Below are the code and all the weights of a small trained network. Each question names an input and a target symbol and asks about switching units off, where a switched-off unit gives its printed mean instead of its output.

import numpy as np


def w(rows, s, z=0):
    codes = np.array(rows[::2]) - 128.0
    scale = np.full(codes.shape[1], s)
    scale[-1] = z or s
    return codes * scale


def norm(h):
    return h / np.sqrt((h * h).mean(-1, keepdims=True) + 1e-5)


def f(y):
    return y / 2 * (1 + np.tanh(0.7978845608 * (y + 0.044715 * y**3)))


def softmax(a):
    e = np.exp(a - a.max(-1, keepdims=True))
    return e / e.sum(-1, keepdims=True)


def log_softmax(a):
    a = a - a.max(-1, keepdims=True)
    return a - np.log(np.exp(a).sum(-1, keepdims=True))


def net(x, mask):
    ids = ['ΛΞΨαβδζμπτω'.index(c) for c in x.split()]
    T = len(ids)
    res = E[ids] + P[:T]
    r = norm(res)
    for j in range(2):
        rows = slice(2 * j, 2 * j + 2)
        q, k, v = (r @ M[0][rows].T for M in (Q, K, V))
        z = softmax(np.where(np.tri(T) > 0, q @ k.T / 2**0.5, -1e9)) @ v
        o = O[0][rows]
        res = res + np.where(mask[j], z, o[:, -1]) @ o[:, :-1]
    y = f(norm(res) @ A[0][:, :-1].T + A[0][:, -1])
    res = res + np.where(mask[2:6], y, B[0][:, -1]) @ B[0][:, :-1]
    return log_softmax(norm(res)[-1] @ U[:, :-1].T + U[:, -1])


Q, K, V, O, A, B = {}, {}, {}, {}, {}, {}
E = w([
[113,136,122,205,158],'Λ',
[35,88,91,117,228],'Ξ',
[154,216,128,153,140],'Ψ',
[119,204,106,187,243],'α',
[79,197,107,163,251],'β',
[114,125,147,123,155],'δ',
[101,229,134,122,113],'ζ',
[140,113,97,54,111],'μ',
[87,21,118,109,73],'π',
[136,76,91,228,31],'τ',
[60,140,96,140,140],'ω',
],0.02)
P = w([
[80,134,141,10,139],'0',
[106,153,124,16,124],'1',
[158,115,152,90,29],'2',
[158,127,145,99,43],'3',
[146,163,96,55,92],'4',
[177,129,101,138,42],'5',
[196,113,23,155,4],'6',
[144,174,60,64,90],'7',
[156,166,61,73,77],'8',
[172,148,82,149,25],'9',
[171,143,97,143,36],'10',
[179,142,47,96,36],'11',
],0.0039)
Q[0] = w([
[178,141,105,56,8],'H0',
[128,52,212,203,41],'H0',
[214,170,80,75,124],'H1',
[6,114,98,2,123],'H1',
],0.0078)
K[0] = w([
[69,187,198,137,191],'H0',
[145,6,110,183,67],'H0',
[102,72,178,167,129],'H1',
[142,162,81,121,89],'H1',
],0.011)
V[0] = w([
[47,214,149,141,200],'H0',
[203,82,71,116,198],'H0',
[167,143,15,40,59],'H1',
[2,249,187,194,75],'H1',
],0.0063)
O[0] = w([
[54,144,168,144,9,248],'H0',
[154,139,97,135,239,92],'H0',
[129,170,74,115,88,185],'H1',
[189,158,70,177,138,161],'H1',
],0.012,0.0017)
A[0] = w([
[168,2,76,135,116,104],'N0',
[177,73,158,80,38,188],'N1',
[52,131,195,124,9,254],'N2',
[81,108,163,112,59,113],'N3',
],0.0099,0.0043)
B[0] = w([
[167,133,183,71,2,163],'N0',
[71,183,139,72,156,178],'N1',
[212,87,108,120,152,250],'N2',
[90,159,137,164,197,177],'N3',
],0.012,0.013)
U = w([
[142,43,69,202,126,177],'Λ',
[23,2,85,145,172,2],'Ξ',
[203,215,115,141,109,34],'Ψ',
[65,192,142,165,165,72],'α',
[86,179,170,187,156,69],'β',
[160,59,198,179,219,150],'δ',
[196,184,72,163,70,84],'ζ',
[171,138,77,40,214,195],'μ',
[127,163,156,43,145,237],'π',
[126,79,151,120,73,175],'τ',
[180,137,28,163,103,107],'ω',
],0.0097,0.0053)

Each question gives the input, a string of symbols that net reads in full, and the target symbol t.
The units are the heads (2 rows each of Q, K, V and O) and the neurons (one row each of A and B). Each row of codes is followed by its name. A weight is (code - 128) times the scale printed after its matrix; where a second scale follows, it is the last column's (O, A, B and U).
mask holds one flag per unit, heads first, then neurons. A switched-off unit (its flag False) gives its mean, the last column of its rows in O or B, instead of its output. The means were averaged over made-up inputs and are rounded, as every weight is.
A unit's drop is (log p(t) with every unit on - log p(t) with that unit switched off) / (log p(t) with every unit on - log p(t) with every unit switched off).
The circuit of an input: a set's keep is (log p(t) with only the set's units on - log p(t) with every unit switched off) / (log p(t) with every unit on - log p(t) with every unit switched off). Starting from all 6 units, units are removed one at a time, each time the one whose removal leaves the highest keep (on an exact tie, the one counted first), for as long as the keep stays at least 0.8.
circuit, biggest first: the units of the circuit, biggest drop first
k most important neurons: the k neurons with the biggest drops, biggest first
which heads matter: for each layer, one digit per head in row order, 1 if its drop is at least 0.15 and else 0, layers parted by /
drop of u: that unit's drop, to one decimal
input δ δ π α, target α: which heads matter -> 10
input δ β β ω Ψ τ Ψ ζ, target ζ: circuit, biggest first -> H1, N2, H0
input δ δ δ δ π, target π: 3 most important neurons -> N1, N0, N3
input α β ω, target Λ: 3 most important neurons -> N2, N0, N1
input δ π β, target α: most important neuron -> N2
input δ δ δ π δ δ π Ξ, target Ξ: circuit, biggest first -> N1, N2, H0
input ω ω π δ ω, target ω: 2 most important neurons -> N2, N0
input Ψ Ξ δ Ψ Λ, target Λ: 3 most important neurons -> N1, N0, N3
input δ β δ, target δ: which heads matter -> 01
input δ δ π δ Ψ δ α δ Λ, target δ: 2 most important neurons -> N2, N1
input ω π μ δ π π, target π: 3 most important neurons -> N1, N0, N2
input π δ δ π α π β Ξ, target Ξ: drop of N2 -> 0.3
input δ π δ Ψ μ δ Λ, target δ: drop of H1 -> 1.0
input π δ δ δ Ψ δ β, target α: circuit, biggest first -> N2
input ζ δ δ δ ζ, target ζ: drop of N2 -> 0.3
